Here is a tiny trained network, its code and every weight. The questions are about switching its units off for an input and a class, where a switched-off unit gives its printed mean instead of its output.

import numpy as np


def w(rows, s, z=0):
    codes = np.array(rows[::2]) - 128.0
    scale = np.full(codes.shape[1], s)
    scale[-1] = z or s
    return codes * scale


def f(y):
    return np.maximum(y, 0)


def log_softmax(a):
    a = a - a.max(-1, keepdims=True)
    return a - np.log(np.exp(a).sum(-1, keepdims=True))


def net(x, mask):
    res = np.array(x, float).reshape(1, 5) / 4 @ E
    y = f(res @ A[0][:, :-1].T + A[0][:, -1])
    res = res + np.where(mask, y, B[0][:, -1]) @ B[0][:, :-1]
    return log_softmax(res[-1] @ U[:, :-1].T + U[:, -1])


A, B = {}, {}
E = w([
[136,136,123,139,129,119,130,117,128,124],'x0',
[115,112,205,109,106,5,186,139,116,106],'x1',
[36,191,124,166,99,111,103,157,188,139],'x2',
[127,114,125,125,122,132,126,153,134,123],'x3',
[94,53,153,172,104,160,106,20,157,104],'x4',
],0.017)
A[0] = w([
[72,178,62,168,144,168,47,145,186,170,138],'N0',
[123,43,190,116,119,146,144,107,122,101,136],'N1',
[160,207,103,99,172,117,159,197,109,148,252],'N2',
[114,33,186,161,82,142,116,61,158,74,141],'N3',
[120,126,98,174,116,126,101,104,145,100,139],'N4',
[203,138,137,130,189,86,196,164,91,103,178],'N5',
[43,157,172,131,118,83,166,141,146,88,63],'N6',
[239,85,38,138,169,233,105,118,96,170,238],'N7',
[179,78,165,95,126,97,164,127,110,97,134],'N8',
[74,153,173,116,106,73,135,136,129,109,108],'N9',
[98,148,112,126,157,137,124,92,158,121,149],'N10',
[51,97,103,170,140,157,52,103,195,124,116],'N11',
[146,172,118,91,157,119,137,206,97,171,255],'N12',
[68,184,50,160,136,175,111,131,202,163,130],'N13',
[194,124,171,79,132,86,199,159,67,117,194],'N14',
[233,75,84,83,179,199,90,106,71,129,229],'N15',
[127,254,68,132,133,133,120,177,93,201,212],'N16',
[185,163,137,49,151,110,161,172,88,147,197],'N17',
[174,83,150,122,189,145,119,90,131,85,121],'N18',
[164,66,193,76,132,91,191,113,74,106,141],'N19',
[23,159,200,177,81,44,158,160,159,147,30],'N20',
[88,155,75,160,138,156,63,116,181,140,144],'N21',
[173,91,182,102,114,106,179,121,80,98,129],'N22',
[106,139,149,145,73,153,85,81,187,157,124],'N23',
[80,40,203,218,100,177,113,56,134,78,140],'N24',
[72,148,165,133,78,93,124,133,162,151,108],'N25',
[178,115,95,121,138,172,117,117,113,133,174],'N26',
],0.0088,0.0068)
B[0] = w([
[184,153,196,154,41,190,73,191,88,195,219],'N0',
[115,68,152,139,137,82,107,65,145,120,180],'N1',
[142,254,159,57,138,147,215,219,127,187,228],'N2',
[92,18,149,203,131,114,95,77,175,126,214],'N3',
[117,82,116,112,93,154,137,152,115,122,161],'N4',
[173,160,151,88,177,82,130,147,52,112,208],'N5',
[60,128,34,114,231,159,183,106,162,62,166],'N6',
[18,170,5,113,218,176,200,145,166,53,254],'N7',
[143,75,176,157,97,35,74,72,86,177,188],'N8',
[134,123,91,62,215,137,183,116,157,49,167],'N9',
[151,109,109,134,115,184,120,131,150,117,155],'N10',
[131,96,100,151,60,221,80,139,97,95,202],'N11',
[153,178,115,50,143,86,159,160,62,144,220],'N12',
[208,145,192,130,28,189,49,158,109,219,209],'N13',
[158,155,144,84,186,90,112,89,62,151,225],'N14',
[51,128,42,113,217,111,221,104,142,35,239],'N15',
[154,223,144,79,113,162,191,225,154,213,224],'N16',
[171,178,114,76,159,116,106,154,39,142,215],'N17',
[98,88,137,171,145,110,142,103,171,117,174],'N18',
[146,74,220,136,120,57,49,76,142,166,213],'N19',
[55,148,17,115,217,183,224,97,143,33,186],'N20',
[170,98,128,113,35,196,101,162,116,140,198],'N21',
[161,64,223,122,87,85,33,116,90,173,193],'N22',
[105,106,96,131,109,208,80,126,135,104,178],'N23',
[62,16,144,191,74,193,42,46,133,64,229],'N24',
[46,137,55,110,143,174,151,128,102,88,162],'N25',
[63,146,56,143,135,152,171,99,125,81,180],'N26',
],0.0068,0.021)
U = w([
[78,200,68,111,208,124,234,148,115,115,248],'0',
[52,73,83,175,169,166,166,82,215,50,169],'1',
[184,183,170,132,88,164,147,188,164,255,102],'2',
[125,97,148,192,55,176,22,122,74,157,36],'3',
[231,135,206,90,157,82,110,119,49,173,161],'4',
[115,47,238,211,128,63,76,69,152,175,5],'5',
],0.0082,0.0016)

Each question gives the input, the list of numbers given to net, and the class t.
The units are the neurons (one row each of A and B). Each row of codes is followed by its name. A weight is (code - 128) times the scale printed after its matrix; where a second scale follows, it is the last column's (A, B and U).
mask holds one flag per neuron, in row order. A switched-off neuron (its flag False) gives its mean, the last column of its row in B, instead of its output. The means were averaged over made-up inputs and are rounded, as every weight is.
A unit's drop is (log p(t) with every unit on - log p(t) with that unit switched off) / (log p(t) with every unit on - log p(t) with every unit switched off).
The circuit of an input: a set's keep is (log p(t) with only the set's units on - log p(t) with every unit switched off) / (log p(t) with every unit on - log p(t) with every unit switched off). Starting from the 12 units with the biggest drops (on a tie, the unit counted first), units are removed one at a time, each time the one whose removal leaves the highest keep (on an exact tie, the one counted first), for as long as the keep stays at least 0.8.
units of the circuit, in order: the units of the circuit, biggest drop first
k most important neurons: the k neurons with the biggest drops, biggest first
drop when u is switched off: that unit's drop, to one decimal
input [4,0,1,6,2], class 3: units of the circuit, in order -> [N15]
input [1,-8,1,8,7], class 3: 2 most important neurons -> [N0, N13]
input [5,0,2,-7,7], class 3: 3 most important neurons -> [N7, N15, N11]
input [-3,-1,1,0,-6], class 2: 2 most important neurons -> [N15, N7]
input [5,-1,1,-6,8], class 3: 3 most important neurons -> [N15, N7, N20]
input [-8,6,0,2,3], class 5: 3 most important neurons -> [N7, N15, N19]
input [7,-7,2,8,1], class 3: 2 most important neurons -> [N2, N11]
input [6,-1,1,-4,4], class 3: 2 most important neurons -> [N15, N7]
input [5,0,7,0,-5], class 2: 3 most important neurons -> [N7, N15, N13]
input [-4,-4,5,-1,0], class 2: 2 most important neurons -> [N24, N16]
input [3,-4,0,-1,2], class 1: 2 most important neurons -> [N7, N22]
input [-8,-8,1,2,-1], class 2: 2 most important neurons -> [N13, N0]
input [1,6,-1,-4,0], class 4: drop when N24 is switched off -> 0.3
input [-6,-6,-2,-1,1], class 1: most important neuron -> [N2]
input [-5,0,-2,-4,2], class 1: drop when N13 is switched off -> 0.2
input [1,-1,1,-3,-7], class 2: drop when N15 is switched off -> 0.3
